Each row has a name. Each question is about the rows just above it.

J_771: [172 104 119  97 113 192 126 117 152 169 130  89 198 184 143 144 138 140
 120 169 115 108 119 115 170  88 174  92  95 116 193 118 141 136 197 115
 111 109 155 146 156 132 147 148  97 147 157]
J_436: [169  92 121 124 120 170 171 118  99 144 127 137 190 194 160 127 104 180
 122 199 100 143 156 139 154 139 151 138 138 110 178  98  77 101 196 100
 105 133 195 100  89  92  81  85 103 159 100]
J_661: [114 187  78 183 166  80 119 122 117 118 131 164 123 120 125 110 115 101
  91 121 165  98 171 109 121  84 119 101 158 142 106 145 140 110 112 156
 105 137  99 132 137 145 140 141 128 123  94]
J_148: [ 79 116 140 137 164 121 125 149 164 170 104 143  69  73  87 154 125 123
 158  75 130 143 161 156 121 146 106 154 138 112  98  99 115 147  74 120
 111 120  76 131 117 116 115 140  94 109 165]
J_661 without one entry, shuffled: [121 137  99 117 101  98 110 131 166  94 140 164 115 123 119 122 121 109
 123  78 110  84 145  80 140 120 156  91 187 145 101 132 119 165 142 128
 137 171 141 158 125 114 183 105 106 112]. Gone: => [118]
Which entry of J_661 is missing from [142  94 137 121 141 131  84 115 105 123 119 123 106 145 101 119 140 112
 101  80 164  78 118 110 187 121 156 128  99 122  98 145 117 125 110 166
  91 120 114 171 140 132 165 158 137 183]? => [109]
J_771 without one entry, shuffled: [143  97 120 147  95 118 155 174 119 147 193 136 140 108  88 172 119 197
 132 152  89 184 115 104 138 113 117 126 115 130 169 148 144 116 192 169
 156  92 146 198 111 157 141 109  97 115]. Gone: => [170]
Which entry of J_436 is missing from [ 77 133 151 127  92 121 199 190 137  89 100  85 100 170 196  99 144 100
 118 101 127 110 195 180 143 169 159  92 160 100 105  81 122 138 154 171
 120 178 156 103 139 139 138 104 124 194]? => [98]
Which entry of J_771 is missing from [147 136 130 111 174  95 109  88 115 157 119 126 115 144 132  97 138 117
 104  97 118 184 115 113 146 169 192 148 169 197 198 147 120 143 193 155
 108  92 152 116 172 141 119 170  89 140]? => [156]
Shuffled J_771 with one entry gone: [152  92 193 155 116 117 140 184 104 115 197 113 174 146 118  95 147  97
 126 156 130 109 143  88 192 115 141 148 138 119  97 172 147 115 111 119
 136 198 157 132 144  89 169 169 170 108], missing => [120]

J_208: [116 127  98 164 130 139 117 144 128]
J_38: [106 124 209 208 124 154 113 171 135]
J_913: [117 131 197  78 124 135 145 142 139]
J_964: [107 121  78 155 120 129  62 128 123]
J_766: [167 128 148 118 134 125 180 122 121]
Which entry of J_964 is missing from [ 62  78 128 129 120 107 155 123]? => [121]
Shuffled J_38 with one entry gone: [124 208 106 124 113 171 135 154], missing => [209]

J_435: [119  39  41 118 121 159 166 138 114  40 194  79 160 164  38 117  45  69
  95 130 110 165 103 167  40  74  96  64 195 188 108 146 103 179  45 151
 206  95  97  69  52  87 111  59 133 177 154 105  62  46 146 147  77 177
 192 178  72 116  44]
J_806: [109 174 162 141 128 101  86 112 124 166  76 158 119 105 177 116 178 169
 125 134 124 103 149 102 170 139 158 170 139  79 126 100 122  85 171 116
  75 126 155 164 159 143 122 156 132  95  93 120 174 167 124 116 159  96
  87  98 158 145 167]
J_767: [128 134 130 133 135 134 130 134 131 133 126 132 133 134 130 133 133 132
 127 130 125 131 134 127 129 128 132 131 127 127 125 124 128 129 130 133
 127 128 136 129 129 126 131 128 129 132 130 126 132 132 129 131 128 126
 131 133 129 132 133]
J_946: [127 111  98 102 135 135 132 134 144 103 123 137 125 120 106 125  94 125
 120 122 109 106  98 151 103 118 112 103 119 119 113 115 129 111 117 106
 138 124 111 121 114 125 135 116 110 115 111 124 119 118 114 100 103 120
 121 120 130 109 114]
J_586: [ 57  72  72 200 107 131 106 112  47  76 160  60 194 190  76  86 134  92
  49 151 101 209 193  87  72  41 159 130  43 166  93 117  41 184  55 211
 150  43 170  77  47  56  56  48 183 203 147  48 101  51 187 208 125 170
 200 201  52  57  58]
J_305: [135 106  87  96 145 147 144 144 159  94 132 148 133 124 100 131  81 130
 123 128 108 104  90 174  95 120 112  97 120 125 114 118 137 112 117 103
 155 129 109 125 112 132 146 116 110 118 111 130 120 118 116  95  98 127
 127 125 139 107 112]
J_24: [117 109 114 134 113 119 122 115 113 109 140 116 134 128 118 112 120 121
 118 139 134 138 131 131 119 114 131 128 118 140 133 136 117 136 115 135
 140 115 124 124 116 125 111 118 141 135 125 120 121 109 142 139 132 144
 137 134 119 136 108]
Shuffled J_806 with one entry gone: [149 141 178 158 167 101 116  96  75 158 124 122 170 109  79  87 116 139
  85 105 164  93 174 162  76 155  95 145 166 103 116 132  98 177 170 124
 167 124 159 102 139 119 143 120 169 122 112 174 128 156 158 159 134 126
 100 125 126 171], missing => [86]
J_806 without one entry, shuffled: [174 120 125  86  95 167 167 116  87 124 124 116 102 124 170  75 145 126
 171 128 169 109 149  76 132 122 159 105 155 134  79 122 139 166 158  85
  93 101 156 178 162 164  98 103 139 112 100 141 158 174 158 177 143 119
 170 159 126 116]. Gone: => [96]
Shuffled J_24 with one entry gone: [116 118 118 114 122 131 137 118 121 118 116 136 113 115 119 109 134 124
 134 119 124 135 111 114 138 135 134 139 113 125 120 119 117 139 140 136
 108 144 132 109 128 115 140 120 131 131 128 140 121 142 117 112 109 115
 136 134 125 133], missing => [141]
The row with [109 174 162 141 128 101  86 112 124 166  76 158 119 105 177 116 178 169
 125 134 124 103 149 102 170 139 158 170 139  79 126 100 122  85 171 116
  75 126 155 164 159 143 122 156 132  95  93 120 174 167 124 116 159  96
  87  98 158 145 167] is => J_806
Shuffled J_806 with one entry gone: [158 139 143 149 158 162 171  75  76 170 159  86 167 124 119 132 141 122
 116 103 174 101 155  85 134 124 112 126 116 109  96 139 158 167 166  98
 145 174 170 159 120 102  95  79 178 122 177 164 126 156  87 124  93 169
 128 116 100 105], missing => [125]
Which entry of J_435 is missing from [ 38 119  64  69  44 103 179 177  97  96 167 138  40 146  46 160 206 118
  77 108 114  39  74 110 146  45  69 159 116  59  95 103 105  95  62 195
 121 164 151 154 192 130 165  79 111 188 177  52 147 178 133 117 166  41
  40  87  72  45]? => [194]

J_781: [ 62 128 100 101 175]
J_478: [123 156 132 128 131]
J_22: [ 97 134 112 138 137]
Shuffled J_478 with one entry gone: [131 132 128 123], missing => [156]
Shuffled J_22 with one entry gone: [112 138  97 137], missing => [134]
Shuffled J_22 with one entry gone: [138 112 134  97], missing => [137]
Which entry of J_22 is missing from [137  97 112 134]? => [138]
Shuffled J_478 with one entry gone: [131 132 123 156], missing => [128]
Which entry of J_781 is missing from [100  62 128 175]? => [101]
J_478 without one entry, shuffled: [123 132 128 156]. Gone: => [131]

J_600: [114 137 113 125 112 132  93 108 110  94  72 166 161 116 107 107  90  89]
J_711: [114 137 146 125 158 132  93 108 110  94  72 166 161 116 115 157  90 111]
J_293: [160 142  86 130 147 176 149 118 108 120 203 153 105 105 137 142  83 159]
J_600 without one entry, shuffled: [137 108 166 116 107 125 161  90 107  89 132  94 113 110 112 114  93]. Gone: => [72]
Shuffled J_711 with one entry gone: [111 108 116 161 115 137 110 157  90 158  72 125  94 132 166  93 146], missing => [114]
Shuffled J_600 with one entry gone: [132  93 166 110 108 107  94 113 161 125 107 137  72 114 112  90 116], missing => [89]
J_600 without one entry, shuffled: [125 161 116 113 107  89  93 137 114  72  94 107 108 110 112 132 166]. Gone: => [90]

J_789: [127 130 143 140 120 152 109 140 127]
J_815: [129 131 140 124 214 116 137 123 107]
J_472: [126 123 142 139 122  76 138 131 126]
J_926: [126 128 123 105 176 143 130 128 106]
J_554: [127 105 122 141 169 214 144 125 141]
J_664: [128 153 139 142 151  82 128 132 138]
J_582: [130 125 123 134  93 100 134 132 154]
J_345: [129 120 144 147 103 137 113 115 142]
J_995: [125 139 129 130  95  91 137 132 167]
J_858: [135 114 124 151 100 217 114 134 152]
Shuffled J_815 with one entry gone: [116 140 131 137 214 107 124 129], missing => [123]
Shuffled J_858 with one entry gone: [114 114 100 151 124 135 217 134], missing => [152]
Which entry of J_858 is missing from [114 124 152 134 151 135 114 100]? => [217]

J_526: [104 123 155  69 141 106 168  76 116 136 127  77 109 136 111 178  42 138
 103 132 122 176 178 137  96 114 159  67  74  94  63 132 119 116 167 132
 176 146 137 147 125 121 172 114 145 183 120 136  65 146 145 121 127  95
  93 166 133  84 110  87  66 195 112]
J_614: [ 92 158  96 107 189 105 110 174  82  86  99 130 143 132 208 133 130 161
 118 118 101 153  56 126 132 164 151 132 146 113 106 128 124  76  90  53
 113 155 157 102  91 150 155 133 176 195 129  98 156 170 153 145  60  87
  95 167 212 171 115 117 135 122 125]
J_530: [ 83 124  76 105 131 114 101  77 205 110 132  95 148 113  85 122 133 155
 115  90 107 119  93 130  94 170 121 116  96 144 117 106 164  74 102 135
 159  60 212  74 135 115 156 115 134 150 129 116 151 136 162 192 113 102
 101 108 125 211 175 171 179 172 164]
J_526 without one entry, shuffled: [ 66  65 145 104 133 132  63  42  95 137 136 138 132  69  84 120 145 172
 114 178 119  87 116 155 136  94 127 168 176 141 110 127  96 147 112 195
 114 116 146  93 103 122 111 167 146 123 121 166  74  77 178 136 132 109
  76 176 125 121 106 159 137  67]. Gone: => [183]
Shuffled J_526 with one entry gone: [176  42  77 141 122 116 127 136  67  84 155 127 168 125 132 146 138 110
 123 146  87  63 137  74 121  93 137 112 114 178  69 106 119 121 104 132
 172 167 147 145 195  94  66 176 159  76 136 114 109  65 133  96 120  95
 132 178 145 183 116 136 166 103], missing => [111]

J_965: [203 146 187  49 131 202  82  84  52 195 123 159 153 194 121 102 135  99
 142]
J_476: [104 137  85 176 122 114  77 111 149 125  52 176 101 129  87 101 181  86
 136]
J_597: [203 146 187  49 131 202  82  84  52 195  61 162 130 179  84 164 177 113
 164]
J_581: [121 108 103  56 156  66 187 121 137 151 102  78 110  99 122 198 120 179
  66]
J_923: [203 146 187  49 131 202  82  84  52 119  61 162 130 114  84 164 177 113
 164]
J_923 without one entry, shuffled: [ 52 177  82 164 202 203  84 130  49 164 162 119 131 114  61 146 187  84]. Gone: => [113]
J_965 without one entry, shuffled: [102 131 202 194 203  82 187 121 123 153 142 135 195  52  99  49 146  84]. Gone: => [159]
Shuffled J_476 with one entry gone: [ 86 137 176 122 104  77  85 101  52 181 149 114 176 129 111 125 101 136], missing => [87]
Shuffled J_476 with one entry gone: [101 122  85  52 176  86 114 176 111 101 136  87 129 137  77 149 104 181], missing => [125]

J_421: [127 118 130 132 122 109 132 120 128 130 123 121 130 117 110 132 136 134
 123 129 131 138 130 111 139 127 151 114 111 142 127 125 117 134 132 108
 124 128 123 129 132 125 120 118 124 142 108 138 141 124 125 131 134 115
 130 121 138 123 147 119]
J_779: [126 118  91 134 156  61 141 121 117 125 121 130 101 139 110 119 134 131
 116 112 117 111 133  86 103 141 149 111 143 139 146 158 136 121 107 105
 104 135 145 102 136 115 119 102 141 144 112 128 134 155 158 131 133 129
 110 125 144 118 161 102]
J_821: [123 121 119 124 131  81 140 124 124 128 119 121 124 129  98 130 137 118
 135 115 127 135 125 103 124 115 142 107 122 134 117 135 127 122 122 124
 114 129 120 122 129 121 114 141 129 136 111 127 137 114 124 139 144 116
 142 132 147 141 146 117]
J_970: [133 121 123 127 137  94 135 140 142 118 115 129 123 131 105 123 122 134
 121 120 115 143 144 121 114 128 156 110 113 117 113 132 127 123 134 122
 121 139 125 127 128 129 122 140 124 143 115 143 148 133 113 139 148 131
 105 127 133 119 130 117]
J_228: [126 127 139 122 124  92 122 139 131 131  91 127 137 122  90 117 116 111
 121 123 128 138 133 119 110 132 167 126 115 121 127 139 103 147 125 137
 117 105 136  89 146 106 110 127 133 155 105 129 121 145 100 136 127  93
 173 129 153 118 172 111]
J_51: [107 110 101 122 133 115 126 132 127 155 123 133 108 133 104 117 138 148
 119 119 131 136 145 109  98 125 130  97 138 121 125 123 122 115 142 119
 116 118 117 114 118 107 124 122 134 136 100 144 127 121 116 133 131 115
 137 127 118 135 138 108]
J_449: [124 121 118 127 128 108 138 136 123 140 128 121 128 127 106 114 135 132
 129 126 128 130 135 115 109 113 148 108 133 129 132 125 128 125 128 119
 124 115 124 123 130 120 114 127 127 117 119 135 132 126 122 130 136 125
 123 125 134 125 144 120]
J_527: [114 108 121 126 131 100 145 134 122 128 120 138 124 116  96 115 129 138
 126 107 130 139 132 108 106 115 144 110 111 131 137 133 118 112 136 128
 126 133 116 120 132 118 122 127 139 143 119 122 138 130 121 125 125 127
 119 136 131 131 155 109]
J_779 without one entry, shuffled: [117 118 107 144 128 118 134 101 121 121 134 131 156 119 102 105 144 134
 102 146 126 125  91 139  61 141 130 119 149 111 129 158 103  86 111 161
 141 155 117 136 110 102 133 125 116 141 112 110 112 104 121 135 133 136
 131 143 115 139 158]. Gone: => [145]
Which entry of J_970 is missing from [123 133 148 142 127 137 110 134 122 127 123 122 115 113 129 123 143 118
 115 114 105 143 131 117 121 139 122 113 113 119 134 120 115 127 124  94
 105 143 140 125 144 121 133 121 130 131 135 129 140 117 128 139 148 123
 127 133 128 132 121]? => [156]
Shuffled J_228 with one entry gone: [127 105 110 138 121 139  92 126 147 128 129 116 131 136 127 172 106 133
 100 127 118 127 131 136 122 121 137 123 167 126 117 105 103 125  89 137
  91 110 139 145 121 122 111 139 127 132 122 115 117 124 119 153  90 146
 155 111 129  93 133], missing => [173]
Which entry of J_821 is missing from [119 124 131 142 116 114 118 114 121  81 137 140 120 144 127 124 114 127
 130 117 128 124 124 103  98 122 132 146 115 123 127 125 111 124 129 141
 147 121 139 129 124 115 122 135 122 135 137 135 129 141 107 121 129 142
 119 122 117 134 124]? => [136]

J_754: [153 110 113 133 108]
J_646: [123 144 148 136 130]
J_144: [153 110 113 160 111]
J_655: [134  55 135 101 110]
J_534: [123 128 148 136 130]
J_830: [148 185 119 135 136]
J_610: [149 104 106 122 119]
J_45: [144 129 120 142 137]
J_144 without one entry, shuffled: [153 113 110 111]. Gone: => [160]
Which entry of J_655 is missing from [ 55 101 135 110]? => [134]
Shuffled J_830 with one entry gone: [136 119 185 148], missing => [135]
Shuffled J_144 with one entry gone: [153 111 160 113], missing => [110]

J_414: [142  98 131 136  96 123 138  92 112]
J_269: [135  99 144  97 101 197 147 112 167]
J_485: [137 139  98 159 138  41 124 132  75]
J_130: [137  69 126 115  77 127 161  68 143]
J_523: [121 156 107 122 151 108 124 172 132]
J_622: [125 163 126 161 160  77 110 162  98]
J_598: [168 129 130 181  80  61 139  74  52]
J_590: [116 140 141  81 135 213 132 167 196]
J_393: [137 142 140 153 137 106 119 128 104]
J_396: [150  76 137 187 110  58 124  75  57]
J_721: [137 102 141 116 109 163 143 101 164]
J_622 without one entry, shuffled: [ 77 162  98 160 125 110 163 126]. Gone: => [161]
J_393 without one entry, shuffled: [106 119 142 137 128 137 140 104]. Gone: => [153]
Shuffled J_721 with one entry gone: [102 116 101 137 143 141 109 164], missing => [163]
Which entry of J_598 is missing from [168  74 181  80 129  52 139  61]? => [130]
J_396 without one entry, shuffled: [137 110 187 150  76  57  58 124]. Gone: => [75]
Shuffled J_130 with one entry gone: [137  68 161 127 115  69 143  77], missing => [126]

J_691: [129 139 134 126 141 112 120 148  81 104 136 117 136 128 152 142 104 128
 166 120 136 120 139 135 121 180]
J_657: [136 130 140 120 152  97 116 152  54  94 142 121 145 138 149 166  90 135
 180 112 139 118 150 151 111 215]
J_52: [135 134 138 123 148 100 118 152  60  96 138 119 143 134 151 159  94 132
 179 115 137 117 146 120 113 206]
J_187: [127 140 132 127 137 116 121 145  91 108 134 118 134 126 150 136 109 127
 158 122 135 121 136 131 124 168]
J_571: [133 137 136 124 146 104 119 151  66  98 137 117 141 132 152 154  97 130
 176 117 137 118 143 142 116 198]
J_486: [128 140 134 126 140 113 120 147  85 105 135 117 135 127 152 139 106 127
 163 121 136 120 138 134 122 176]
J_818: [131 138 135 125 144 107 119 150  72 100 136 117 139 130 153 149 100 129
 172 118 136 118 141 139 118 191]
J_536: [130 139 134 125 142 109 119 149  77 102 136 117 138 129 153 145 102 128
 169 119 136 119 140 137 120 185]
J_348: [127 140 128 127 138 115 120 145  88 107 135 118 135 127 151 138 107 127
 160 122 135 121 137 133 123 172]
Which entry of J_348 is missing from [135 172 151 138 122 123 127 127 121 135 120 135 127 140 115 138 160  88
 145 137 133 128 107 127 107]? => [118]
Shuffled J_571 with one entry gone: [ 98 130 143  66 136 198 137 154 133 119 137 104 137 117 142 151 152 124
 132 176  97 116 146 117 141], missing => [118]
Shuffled J_657 with one entry gone: [136 149 166 112 215 140 139  97 118 145 111  90  54 152 130 135 180 116
 152 150 151  94 120 138 142], missing => [121]
Which entry of J_348 is missing from [118 128 172 123 127 135 151 107 120 140 135 107  88 135 138 160 121 127
 137 122 138 127 115 127 133]? => [145]
Shuffled J_536 with one entry gone: [145  77 139 117 140 149 169 136 129 138 102 119 136 109 120 130 128 137
 142 153 134 125 119 102 119], missing => [185]
Which entry of J_52 is missing from [ 96 138 159 123 138  94 100 143 206 179 151 134 148 120 152 117 135 118
 115 113 132 146 134 137  60]? => [119]
Which entry of J_536 is missing from [153 125 102 102 138 185 119 128  77 134 130 140 136 117 129 145 119 142
 169 139 119 137 136 109 120]? => [149]

J_264: [ 96 108 114 128 144 112  98 132 157 127 117  92 105 135 186 145  80 146
  73 126]
J_896: [ 95 192 103 101 120 141 166 142 121 167 104 176 111 137 142 131 141 125
 167 143]
J_927: [165 134 161 155 117 129 153 177  96 104 131 181 143 119  87 130 160 118
 165 138]
J_89: [143 158  90 125 103 155 173 173 128 129 107 158 104 137 103 110 108 163
 178 139]
J_483: [166  95 103 100 157 104 165 108 115 124 172 115 157 156  99  90 153 104
 154 123]
J_272: [ 84 104 143 111  93 143  78  72 129 126 147 133  92 128 164 139 152 130
  98 152]
J_692: [108 114 170 140 125 129 118 173 136 120 169 192 100 133 140 159 130 147
 148 178]
J_837: [134  75 119 115  76 120 114 119  91  80 141  85 130 113  70  84 117 114
 160  99]
J_738: [155 139 154 135  84 138  92 126 160 140 181 129 104  89  70 119 121 115
 160 134]
J_697: [118 134 103 145 154 144 177 163  99 111  62 147 143 161 153 139 119 169
 126 126]
J_212: [134  75 119 115  76 120 114 119  91  80 143 157  92 134 149 109 174 112
 114 154]
J_840: [124 198 147 119 149  98 145 151 127 168 123 150 150 107 121 138 147  66
 150 115]
Which entry of J_840 is missing from [107 115  98 198 119  66 150 121 127 145 150 150 147 147 124 151 168 138
 149]? => [123]
J_272 without one entry, shuffled: [130  72 126 129 143 139 133 143 152  78 111  84 152 147 128  98  93 104
  92]. Gone: => [164]

J_982: [133 123 152 115 159 132  90 121 167  82 106 172  98 126 153 113 157 130
 134 122 144 128 124 141 123 134]
J_471: [102 120 132 134 139 127  76 135 138 101  95 177 146  96 172 113 159 150
 116  98 124 121 136 119  78 124]
J_874: [105 126 126 108 137 118 130 113  90 123 142  70 118 132 105 141 140 177
 126 115 159 142 112 111 110 122]
J_723: [103 117 125 139 112 120 103 113 152 142 140  98 131 125 149 111  93 164
 169 111 143 128 170  80  89 141]
J_279: [107 115  97  81 129  93 121 136 135 117 124 129 163 131 120 117 151 161
  96 106 109 132 101 143 132 100]
J_256: [136 132 144  59 150 175 131 143 194 107  91  95  88 151  94 172 119  83
 171 164 156 134 122 122 183 179]
Shuffled J_471 with one entry gone: [127  96 134 121 139 132 172  78  76 124 138 136 146 159 102 113 119 116
 124  95 120 135 177 101  98], missing => [150]
Which entry of J_982 is missing from [130 134 153 134 132 121 128 123 152 124  82  90 159 122 172 123 126  98
 113 144 141 157 133 115 106]? => [167]
J_982 without one entry, shuffled: [130 159 134  98 157 126 132 144 134 152 153 167 121 106 172 133 123 128
 141 115 113 123 124  90  82]. Gone: => [122]

J_457: [102 170 138 101]
J_416: [113 125 114 123]
J_538: [136 113 138 125]
J_246: [122 106 197  54]
J_102: [ 97 189  92 130]
J_135: [ 98 155  58 151]
Shuffled J_457 with one entry gone: [170 101 138], missing => [102]
Which entry of J_457 is missing from [170 138 102]? => [101]

